(in the rows, 128 means zero)
Each row of numbers stands for one thing and depends on some of the facts below. Use the named rows to name the rest.

Some facts about the things:
α: uses; Φ: is of sort; β: belongs to class
<1008> {Φ=c, β=diplus}
<1010> {α=<1013>, <702>, Φ=b, β=trurom}
<1013> {Φ=c, β=trabrato}
<1038> {Φ=a, β=diplus}
<1046> {Φ=d, β=diplus}
<1069> {Φ=d, β=bruzin}
<1076> {α=<1096>, <839>, Φ=c, β=bruzin}
<1077> {Φ=a, β=diplus}
<1079> {Φ=b, β=grogror}
<1080> {α=<912>, <67>, <293>, <1008>, Φ=a, β=trabrato}
<1096> {Φ=b, β=trabrato}
<1106> {Φ=b, β=trurom}
<1108> {Φ=c, β=diplus}
<1109> {Φ=a, β=diplus}
<1113> {Φ=b, β=diplus}
<1123> {α=<372>, <1133>, Φ=a, β=bruzin}
<1133> {Φ=a, β=diplus}
<1139> {α=<31>, <788>, Φ=e, β=bruzin}
<1146> {Φ=b, β=trurom}
<115> {α=<670>, Φ=d, β=trabrato}
<1166> {α=<230>, <951>, <920>, Φ=a, β=grogror}
<1169> {α=<788>, <756>, Φ=b, β=diplus}
<1173> {α=<293>, Φ=b, β=trurom}
<1174> {Φ=b, β=trurom}
<1176> {α=<1210>, <822>, <1109>, Φ=a, β=diplus}
<1178> {α=<314>, <916>, Φ=d, β=bruzin}
<1186> {Φ=b, β=trurom}
<1191> {α=<62>, Φ=d, β=bruzin}
<1200> {α=<772>, <1109>, <1069>, Φ=b, β=bruzin}
<1210> {Φ=a, β=bruzin}
<1216> {α=<1013>, Φ=b, β=grogror}
<1217> {α=<23>, <902>, Φ=a, β=grogror}
<1231> {α=<670>, <1210>, <359>, <1255>, Φ=d, β=diplus}
<1234> {Φ=c, β=bruzin}
<1238> {α=<1108>, Φ=b, β=diplus}
<1255> {Φ=e, β=bruzin}
<1266> {Φ=a, β=bruzin}
<1270> {Φ=a, β=trabrato}
<1276> {α=<644>, <756>, Φ=a, β=trurom}
<128> {Φ=a, β=bruzin}
<135> {Φ=a, β=trurom}
<139> {Φ=b, β=bruzin}
<147> {Φ=b, β=trurom}
<156> {Φ=b, β=trurom}
<172> {Φ=b, β=grogror}
<192> {Φ=d, β=diplus}
<204> {Φ=e, β=grogror}
<208> {Φ=a, β=trurom}
<215> {α=<47>, <338>, Φ=b, β=trurom}
<226> {α=<772>, <23>, <1186>, Φ=d, β=diplus}
<230> {Φ=b, β=diplus}
<23> {Φ=c, β=bruzin}
<246> {α=<1096>, <1266>, <844>, Φ=e, β=trabrato}
<257> {Φ=c, β=trurom}
<261> {α=<1077>, <230>, <1106>, Φ=d, β=grogror}
<285> {α=<1046>, <208>, Φ=b, β=bruzin}
<293> {Φ=a, β=grogror}
<299> {Φ=b, β=trabrato}
<302> {α=<1077>, Φ=b, β=diplus}
<314> {Φ=a, β=trabrato}
<319> {Φ=c, β=trurom}
<31> {Φ=a, β=trurom}
<324> {Φ=b, β=diplus}
<327> {α=<791>, <469>, <1255>, Φ=e, β=trabrato}
<332> {α=<172>, <678>, Φ=c, β=trabrato}
<338> {Φ=b, β=bruzin}
<340> {α=<135>, Φ=a, β=trurom}
<359> {Φ=b, β=grogror}
<35> {Φ=e, β=bruzin}
<372> {Φ=a, β=trabrato}
<378> {α=<1174>, Φ=c, β=trurom}
<379> {α=<31>, <1113>, Φ=e, β=bruzin}
<382> {α=<1270>, <47>, <338>, Φ=b, β=diplus}
<392> {Φ=a, β=diplus}
<446> {α=<791>, <1174>, Φ=a, β=trabrato}
<465> {α=<1079>, <839>, <86>, Φ=a, β=diplus}
<469> {Φ=d, β=trurom}
<47> {Φ=c, β=grogror}
<542> {α=<67>, Φ=c, β=bruzin}
<547> {α=<135>, <877>, Φ=a, β=trurom}
<552> {α=<912>, <951>, Φ=c, β=grogror}
<586> {Φ=a, β=grogror}
<605> {Φ=c, β=diplus}
<623> {Φ=b, β=trabrato}
<62> {Φ=e, β=diplus}
<644> {Φ=a, β=trabrato}
<660> {Φ=c, β=grogror}
<670> {Φ=d, β=diplus}
<673> {α=<128>, <392>, Φ=a, β=trurom}
<678> {Φ=b, β=diplus}
<67> {Φ=b, β=trurom}
<685> {α=<1069>, Φ=a, β=bruzin}
<702> {Φ=a, β=trurom}
<705> {Φ=a, β=trurom}
<724> {α=<139>, <324>, Φ=b, β=diplus}
<756> {Φ=b, β=trurom}
<772> {Φ=e, β=grogror}
<774> {Φ=d, β=trurom}
<788> {Φ=a, β=diplus}
<791> {Φ=a, β=grogror}
<804> {α=<644>, <192>, Φ=a, β=grogror}
<810> {α=<660>, <469>, <319>, <299>, Φ=c, β=grogror}
<822> {Φ=d, β=trurom}
<828> {α=<1106>, <1113>, <1038>, Φ=a, β=bruzin}
<839> {Φ=d, β=diplus}
<844> {Φ=a, β=grogror}
<845> {Φ=d, β=trurom}
<86> {Φ=d, β=bruzin}
<877> {Φ=a, β=trabrato}
<894> {α=<1210>, <1174>, <951>, Φ=a, β=diplus}
<897> {α=<31>, <62>, <774>, <1038>, Φ=c, β=bruzin}
<902> {Φ=c, β=trabrato}
<907> {α=<147>, <1146>, Φ=e, β=bruzin}
<912> {Φ=a, β=bruzin}
<916> {Φ=e, β=grogror}
<91> {α=<1046>, Φ=c, β=trurom}
<920> {Φ=a, β=trabrato}
<951> {Φ=b, β=bruzin}
<973> {α=<1013>, <23>, Φ=b, β=trabrato}

Known rows:
<791>: [104 103  92 138 111 143 164 120 165 141 155 165 134 110 102 135 160 129
 154 146  89 130 122 193 124 152 181 113 158 119 149 140  72  88 109 112
 127 133 171 166 146 121 117 105 113 144 101]
<1079>: [111 128 175 122 146 171 145 137 124 140  83 118 121 159 119 132 150 143
  53 142 156 174 158 127 169 124  92 112 142 163 133  72 152 113 140 141
 121 120 163 159 128 153  89 151 148 155  63]
<1270>: [108 132  82 130 111 150 139 134 148 135 173 160 145 113 108 106 138 109
 159 153 106 143 116 172  93 135 176 122 134  88 138 158  94  77 134 119
 152 134 143 127 136 126 137 123 133 136 137]
<810>: [140 130 148 152 120 115 131 113 133 145 113 102 111 112 122 111 150 140
  89 101 123 110 139 119 146 155 117 138 125 156 142 119 155 101 128 123
  99 147 133 147 159 179 117  77 131 170  84]
<1266>: [113 131  93 140 122 132 140 128 114 122 184 187 153 127 105 112 149 138
 152 143  86 149 149 172 160 154 177  75 135 124 145 146  93  86 124 102
 134 130 177 152 142 119 133 106 114  86 120]
<1191>: [119 129 135  94 120 118 114 122 151 115 225 154 187 115 146  97 156 126
 115 154 117  73 118 203 198 165 160  66 147 115  78 115  45 125 104 101
 139 101 151  97 164 138 173  89 133  68 117]
<332>: [130 142 139 141 116 118 103 132 118 135 134  83 122 110 125  89 122 131
  90 117 138 124 143 109 111 147 118 144 123 115 140 134 175 103 141 133
 121 165 100 124 142 175 137  85 130 170  99]
<1276>: [116 125  96 129 102  94 107 122 146 116 200 127 177 103 136  95 123 118
 133 130 113  99 113 162 112 158 168 124 118  90 122 152  97  90 124  93
 123 134 132 107 159 151 162  77 131 140 155]
<1080>: [146 133 120 125 142 114 107 133 112 120 196 134 165  78 133 126 131  97
 164 103 146  91 113 167 120 163 154 120 114  90 114 184 109 122 147 172
 129 171 112  89 178 120 167  84 148 106 105]
<673>: [118 121  98 127 108 100 103 129 137 113 195 131 175  95 136 107 122 117
 140 129 113 102 115 165 117 161 164 125 123  90 127 158 100  93 137 115
 121 145 131 107 155 139 162  74 125 130 147]
<299>: [ 97 137 158 108 139 169 117 158 115 131 103  99 129 153 118 112 117 136
  55 157 170 195 154 116 136 117  96 120 147 121 131  82 170 113 150 154
 148 141 127 146 113 154 109 161 140 166  77]
<1038>: [119 124  82 141 128 144 119  99 181 121 145 148 197 113 132 149 152  93
 144 153 108 127 129 209  61 160 165 152 114  60 131 153  65 113 134 107
 115 154 107 133 106 105 113 123 125 190 150]
<586>: [119 119  92 139 129 154 164 112 152 146 151 173 141 122 103 135 166 123
 158 135  97 127 124 192 131 156 174 111 135 119 139 141  77  86 117 112
 131 123 172 150 144 119 114 112 134 130 106]
<372>: [106 133  80 125 118 150 135 131 147 134 171 156 151 113 105 108 136 112
 161 152 107 143 117 178  92 145 176 119 138  80 136 154  97  83 131 121
 154 142 138 133 133 120 136 120 128 132 124]
<327>: [109 116 137 145  91 103 108 138 111 135 125  69 119 104 114  96  95 141
  79 113 139 152 142  81 102 146 117 153 138 123 163 123 197  96 139 125
 112 175 109 161 162 191 132  78 107 200  94]
<192>: [109 119 105  98 125 159 112 131 215 112 151 171 200 111 160 147 169  96
 123 195 117  95 102 242  95 131 154 146 151  64  81 137  21 112 149 125
 139 137 115  96  92  96 127 158 149 154 164]
<204>: [121 126 126 170 138 153 153 115 107 151  92 122 109 144  92 128 148 147
  99 112 120 180 168 111 135 147 115 130 119 158 174 113 177  93 130 122
 102 143 152 185 137 160  77 106 123 179  69]
<1210>: [104 116  93 139 101 122 141 137 124 115 191 182 149 116 107 115 141 144
 147 150  82 147 144 174 157 155 184  76 160 120 153 148  89  92 120 109
 134 140 171 169 148 115 140  97  96  98 110]
<135>: [111 128  82 135 112 133 128 136 137 120 179 168 162 121 120 109 138 119
 150 155 105 138 132 173 107 137 172 112 129  92 139 164  92  78 146 116
 136 140 144 127 128 117 139 122 130 122 149]
<916>: [124 126 129 169 138 153 149 114 107 149  90 119 105 144  96 127 152 144
  99 112 122 179 166 110 134 147 119 127 116 157 178 113 173  95 131 124
 104 146 153 186 137 155  78 110 124 173  71]

Which thing is each row?
No name comes twice in this set of rows, the named rows included.
[115 125 178 123 125 118  87 113 162 116  93  61 183 128 163 137 123 113
  21 141 170 125 144 127 109 147  82 168 113 111 107  76 145 136 141 113
  90 147  86 119 127 175 111 128 148 233 121]  <1169>
[122 134 192 109 150 116  83 159  92 109 132  84 156 129 156 124 108 133
  42 124 186 148 157 108 168 140  77 121 126 133 115 104 180 136 171 169
 115 160 109 104 146 161 140 114 150 135  84]  <1173>
[119 126 121 171 134 142 108 102 135 127  78  95 162 137 123 143 136 115
  75 131 128 170 171 129  63 152 107 174  98  98 169 119 165 118 149 109
  91 175  94 171  98 145  73 122 111 242 117]  <62>
[144 172 110 106 141 171  91 146 128 150  86  91 122 139  85 126 117 151
 144 138 116 181 134 159 115 157  96 143 143 101 155 111 208  75 158 132
 146 161 121 154  72 164 109  97 102 156  89]  <1013>
[ 63  92 163 103  98 134 104 184 132 108 119  96 131 138 129 123  96 161
  27 172 147 198 165 119 133 124 108 121 201 108 162  71 159 126 147 155
 131 170 113 185 112 146 115 133  85 181  68]  <1174>
[ 91  91 102 114  62  93 113 151 169 121 194 113 147  63 118 107 102 129
 137 142 107 104  93 162  94 156 184 138 190  74 146 147  99 103 112 123
 133 166 114 148 173 147 169  62  87 176 112]  <446>
[105 135 119 100 126 157 130 148 147 115 200 199 166 132 132 108 169 136
 130 180 104 116 131 214 190 137 167  60 162 116  98 126  43 106 124 118
 153 108 174 118 126 106 150 135 131  55 122]  <86>
[122 104 105 134  94  86 100 123 189 107 154 131 194  67 157 151 130 101
 134 138 105  84  98 184  76 156 164 176 139  78 121 165  77 101 144 114
  94 176 105 116 145 132 150  86 120 198 167]  <1176>
[104 132 177 121 108 102  99 161 119 115 117  93 146 132 155  95 106 140
  30 147 165 147 141  89 155 109  88 136 128 146 114  96 174  90 160 130
 112 130 135 106 150 188 139 132 159 159 135]  <215>
[119 129 142  90 117 118 111 141 151 113 215 168 179 104 151 103 155 133
 121 152 115  74 115 198 208 153 155  74 154 124  77 130  53 112 120 114
 137 115 159  92 161 133 177  96 137  63 128]  <1178>
[103  74 114 130  81  76  93 136 197  98 164 120 189  43 155 162 121 111
 129 137 106  83 102 191  73 167 167 175 180  65 142 166  74 133 140 138
  94 207  84 139 153 119 157  69  82 209 129]  <894>
[135 127 103 141 149 153 156 113 135 141 158 179 145 114 108 146 172 114
 169 123 109 122 129 193 140 155 165 102 128 121 136 159  78 104 133 140
 127 137 166 136 152 105 117 112 144 110  93]  <293>

The same things again, as new rows of numbers:
Named rows:
<226>: [168 184 128 111 113 158 130 164 114 111 168 143  57 111 179 141 174 116
 129 117  58 125 174 114  97 127 128]
<192>: [166 199 120 113 116 139 144 168  88 130 168 152  65 121 189 135 196 120
 125 112 118 117 143 105  84 141 108]
<839>: [167 193 120 111 115 137 141 166  90 130 165 152  68 127 187 140 191 121
 127 113 114 115 145 105  81 140 109]
<1076>: [162  90 119 100 109 126 101 147 168 142 119 120 205 134  82 109 128 159
 121 118 121 161 154 190 169 127 145]
<1096>: [116  83 129 124 125  98 117 139 124 149  95 119 205 127  80 131 145 143
 139 128 155 139  78 146 158 112 132]
<293>: [ 84 223 122 145 131  64 145 103 109 127 124 133  80 104 154 139 114 145
 135 134 126 120  95  96 105 137 111]
<845>: [177 180 122 127 108 137 149 162 110 139 167 152  73 124 193 109 153 102
 121 116 116 129 152 106  80 151 116]
<392>: [131 150 135 118 151 145 137 122 105 112 136 130  77 151 151 137 129 130
 132 135 139 108 118  88  81 129 118]
<135>: [143 133 135 133 145 134 135 117 125 125 144 132  91 158 157 113  84 121
 130 142 133 111 121  94  76 135 126]
<340>: [139 108 136 136 142 135 121 120 137 111 147 130  86 144 152 119  66 128
 127 145 100 117 153 106  91 125 141]
<912>: [133 111 133 119 138 118 143 130 112 118 129 125  74 145 140 120 104 125
 133 136 145 117 117  87  84 136 123]
<1013>: [145 130 132 101 103 138 135 147 168 156 102 101 180 104  59  98 177 141
 137 106 115 184 114 168 177 121 133]
<973>: [112  83 145 119 118 148 123 128 163 123  95  98 179 106  62 114 135 120
 143 131  68 166 112 156 177  95 152]
<147>: [136  92 130 121 130 152 123 106 137 141 105 126 217 169 108 102 103 113
 119 137 151 135 112 158 142 136 131]
<204>: [ 54 199 123 191 138  80 147  89 125 127 140 141  23 104 149 165 148 107
 142 130 125  50 117 105 156 133 104]
<894>: [121  95 136 122 134 170 108 120 113  84 126 125  86 112 129 178 107 112
 123 126 131 128 175  78  81 135 121]
<791>: [ 81 221 130 164 134 102 135  99 115 129 129 132  95  82 155 158 115 126
 134 125 142 135 107  82 105 133 110]
<1169>: [116  83 128 114 140 160 113 119 126 116 114 124 205 142 106 130 125 140
 116 135 130 137 130 171 176 109 146]
<378>: [155  70 124 116  98 183  95 125 173 130 110 118 226 114  80 127 107 118
 105 109 143 187 196 173 154 148 134]
<1217>: [ 81 214 135 156 132 103 133  99 138 116 132 123  75  79 149 146 106 133
 138 135  73 139 127 104 123 114 131]

Name these rows:
No name comes twice in this set of rows, the named rows included.
[109 195 111 131  99  94 104 115 162 150 110 125 216  84  98 133 142 166
 120 112 116 177 141 194 194 130 129]  <810>
[130  66 129 117 128 131 100 125 144 125 105 123 211 149  92 120 103 137
 128 139 119 133 125 166 159 115 148]  <285>
[131  90 130 125 134 155 125 108 140 144 110 127 219 163 116  99 104 117
 116 136 156 141 111 159 148 133 136]  <756>
[132  99 137 132 140 127 128 133 128 109 142 123  75 121 142 128  92 130
 131 138 112 127 145  94  99 119 142]  <1123>
[137 106 136 134 140 145 129 117 135 110 145 126  84 135 153 116  68 122
 124 142 104 124 156 101  94 130 141]  <673>
[ 86  65 134 184 138 103 122 136 136 111 142 125  17  88 110 180 144 107
 148 126 107  59 148  90 146 108 130]  <327>
[134  98 128 116 140 147  83 117 136 121 113 132 217 163 102 145 125 149
 128 138 115 119 128 169 144 111 138]  <382>
[119  98 127 105 139 158 132 114 111 126 106 124 202 160 106 119 144 131
 118 133 161 133 104 160 162 124 128]  <1113>
[145  72 118 107 115 141 134 146 153 142 124 114 197 104  95  87 132 150
 104 114 141 178 161 196 213 121 153]  <897>
[ 77 186 122 147 123  80 133 105 115 106 121 128  82  78 147 156  90 138
 130 133 105 139 138 103 127 135 121]  <1166>
[162 123 130  98 111 155 123 136 166 151 112 113 198 144  81  88 148 134
 125 115 131 169 133 177 156 135 131]  <23>
[128  68 126 106 120 135 120 121 128 131  91 121 207 153  88 122 120 117
 124 131 164 144 112 149 139 138 127]  <951>
[123  87 134 131 142 132 149 137 120 107 144 120  67 108 147 118  90 128
 121 138 123 136 143 105 129 115 150]  <828>
[112 219 111 128 103  89 121 113 148 163 106 127 214  98 101 123 159 160
 122 109 147 170 111 186 181 140 114]  <660>

